Rows with their classes:
| -14 |  23 |  14 |   4 |  -7 |   6 |  -2 |   4 |  26 | -10 | -11 | -16 |  11 | -23 |   6 |   2 |  -1 |  14 |  15 |  -6 |   0 |   9 | -12 | -26 |  25 | -11 |  19 |  33 |  -7 |   7 |  12 |   6 | -26 | -23 |   4 |  -7 | -15 |  19 |  -3 | -21 |  10 |   9 |  -7 |  14 |   3 |   9 |  15 | -18 |  -1 |  24 |   4 | -29 |   8 |   1 |  -2 |   2 |   0 |   5 |   4 |  11 |  -2 | -15 |   1 |  -3 | -42 |  14 | -10 | : Bz
| -15 |  14 |   6 |  10 | -11 |   8 |  17 | -26 |  18 |  -9 |   2 | -28 |   4 |  -2 |   1 | -22 |  -2 |   9 |  19 |  -7 |  12 |   5 | -10 | -22 |  14 | -11 |   1 |  37 |   5 |   7 |  10 | -12 | -25 | -22 |  -1 |  -5 | -37 |   8 |  10 |  -7 |  12 |  15 |   8 |  21 |   1 |   8 |  27 |  -4 |  -2 |  29 |  -5 |  -8 |  14 |  -3 | -10 |   8 |  13 |  -9 |  -3 |  16 |   0 | -25 | -17 |   0 | -24 |   5 | -11 | : GL
| -10 |   7 |   5 |  12 |  -9 |   0 |  10 |  -3 |  10 |   0 |  -4 |  -8 |  18 |  -6 |  -6 |  -8 |  -1 |   8 |  11 |  -7 |   4 |  -4 |  -8 | -14 |  15 | -13 |   5 |  19 |   2 |  -5 |  11 |  -3 | -20 | -19 |  -4 |  -9 | -20 |  24 |  -2 | -13 |   9 |   6 |   2 |  16 |   4 |   5 |  15 |  -6 |  -6 |  20 |   4 |  -6 |  10 |  -2 |  -9 |  -1 |   7 |  -4 |   1 |  11 |  -1 | -19 | -13 |  12 | -19 |  -5 | -10 | : TJ
| -14 |   1 |   8 | -21 | -13 | -11 |   5 |  -9 |   8 |   1 | -10 | -22 |  16 | -14 |  11 | -29 |  -2 |  12 |   4 |  -1 |  10 |   4 |  -9 | -17 |   7 | -10 |   0 |  34 |  24 |   7 |   9 | -11 | -21 | -27 |   4 |  -3 | -19 |   7 |  -1 |  -6 |   6 |   1 |   5 |  13 |  16 |   6 |  10 | -12 |   3 |  14 |  -6 |  -2 |   0 |  -1 |   7 |  -3 |   8 | -15 |  14 |   5 |  -6 |  -7 |   2 |   7 | -24 |   8 |  -6 | : HS
|  -9 |   8 |  12 | -14 | -11 |   2 |   2 | -15 |  22 |   6 | -11 | -22 |  16 | -20 |   7 | -12 |  -2 |  14 |   6 |   4 |  20 |   0 |   3 | -21 |  14 |  -1 |   0 |  42 |  13 |   2 |   5 |   2 | -24 | -27 |  -6 |  -7 | -11 |   3 |  -2 | -10 |  17 |   6 |  -7 |  19 |   5 |   9 |  -2 |  -9 |   4 |  19 |   7 |  -8 |  -4 |  -2 |   2 |   2 |   0 | -28 |  12 |   3 |   7 | -24 |  -5 |  14 | -30 |   5 |  -5 | : HS
|  -1 |   7 |  15 |  -9 | -14 | -16 | -11 |  18 |   1 |   6 | -10 |   6 |   4 | -13 |   8 | -18 |  -6 |  12 |   7 | -11 |   4 |   3 | -14 |   0 |   2 |  -3 |  16 |  19 |   8 |  -5 |   6 |   9 | -13 |  -7 |  -4 |  -7 | -12 |  15 |   8 | -15 |   4 |  -1 |   3 |   1 |   9 |   1 |   6 | -20 |   7 |   5 |  -3 | -14 |  20 |   4 |  -5 |   5 |   5 |   0 |  -5 |  -6 |  -8 |  -3 |  10 |  -4 | -28 |   7 |  -8 | : Ll
| -15 |   1 |   9 |  -7 | -16 |   1 |   5 | -27 |  19 |   3 | -21 | -19 |  13 | -10 |   8 | -14 |  11 |  14 |   0 |   6 |  10 |  -3 |  -8 | -18 |  13 | -10 |  -1 |  36 |  13 |   2 |  14 |   1 | -24 | -31 |   1 |  -4 | -12 |  17 |  -6 | -12 |  13 |   2 |  -3 |  12 |  12 |   7 |   5 | -16 |  -1 |  19 |  -1 |   0 |  14 |  -9 |   7 |  -1 |   8 | -20 |   7 |  -4 |  -1 | -17 |  -8 |  13 | -28 |   1 |  -6 | : HS
|  -7 |   6 |  14 |  -4 | -10 | -10 |   2 |   1 |   6 |   6 |  -7 |  -7 |  10 | -21 |   6 | -12 |  -6 |  18 |   5 |  -2 |  17 |  -3 |   4 | -13 |   1 | -10 |   7 |  15 |   7 |  -9 |  12 |   2 | -15 | -31 |  -4 | -15 | -14 |  23 |  -6 | -15 |  14 | -10 |   5 |  25 |  15 |   7 |   9 | -12 |  -1 |  15 |  -5 | -18 |   4 |  -1 |  -4 |   6 |   8 | -10 |   3 |  -1 | -10 | -14 |  -6 |   6 | -28 |  16 |  -1 | : RN
|  -6 |  16 |   7 |  12 | -15 |   0 |   7 | -13 |  16 |  -2 |   0 | -25 |  16 |  -7 |   2 | -24 |  -5 |  15 |  18 |  -7 |   5 |   3 | -23 | -26 |  34 | -10 |  -1 |  44 |  11 |   5 |  11 |  -1 | -24 | -21 |   1 |  -7 | -32 |  11 |   6 |  -9 |   8 |  16 |  -8 |  19 |  16 |   9 |  23 |  -7 |  -1 |  24 |  -4 |  -8 |  12 |  -6 |  -1 |  -3 |  10 | -22 |   2 |  12 |   4 | -28 | -12 |  21 | -32 |   6 | -11 | : GL
| -12 |  17 |   1 |  10 |  -4 |   6 |   1 |  -7 |  14 |   0 |  -7 | -11 |   5 | -15 |   5 |  -4 |  -3 |  13 |  15 | -15 |   8 |   6 |  -7 | -30 |  19 |   2 |  10 |  34 |   3 |   8 |   5 |   3 | -23 | -18 |  -3 |  -6 | -19 |  11 |   4 |  -9 |   7 |   6 |   4 |  16 |   0 |   7 |   9 |  -6 |  11 |  22 |   4 | -21 |   3 |  -2 |  -7 |   6 |   7 |  -3 |  10 |   5 |   9 |  -6 |  -4 |   0 | -32 |  12 |  -8 | : Bz
| -11 |   4 |   8 |   4 | -11 |  -2 |   5 |  -2 |  17 |   0 | -12 |  -8 |  13 |  -9 |   4 | -14 |   2 |   7 |  10 |  -9 |   7 |   7 |  -8 | -20 |  10 | -11 |   3 |  37 |   6 |   1 |  11 |   1 | -23 | -33 |   0 |  -7 | -13 |  22 |   2 | -14 |   9 |   8 |   0 |  18 |  10 |   3 |  19 | -13 |  -7 |  24 | -10 |  -8 |  19 |  -1 |  -1 |  -1 |   2 |  -9 |   3 |   4 |   1 | -19 |  -5 |  -2 | -34 |   7 | -14 | : TJ
|  -9 |  16 |  11 |   2 | -17 |  -8 |  -2 |   7 |  11 |   3 |  -5 |  -1 |   1 | -19 |   4 | -11 | -11 |  12 |  30 | -11 |  12 |   5 |  -6 | -14 |   5 | -11 |  10 |  16 |  11 |  -5 |  10 |   3 | -19 | -19 |   0 |   1 | -19 |  22 |   8 | -15 |  11 |  -1 |   3 |  25 |  13 |   6 |  14 |  -7 |   8 |  19 |  -6 | -20 |  16 |  -1 |  -9 |   5 |   8 |   1 |  -2 |   3 |  -3 | -11 |  -5 |   2 | -20 |  18 |  -8 | : RN
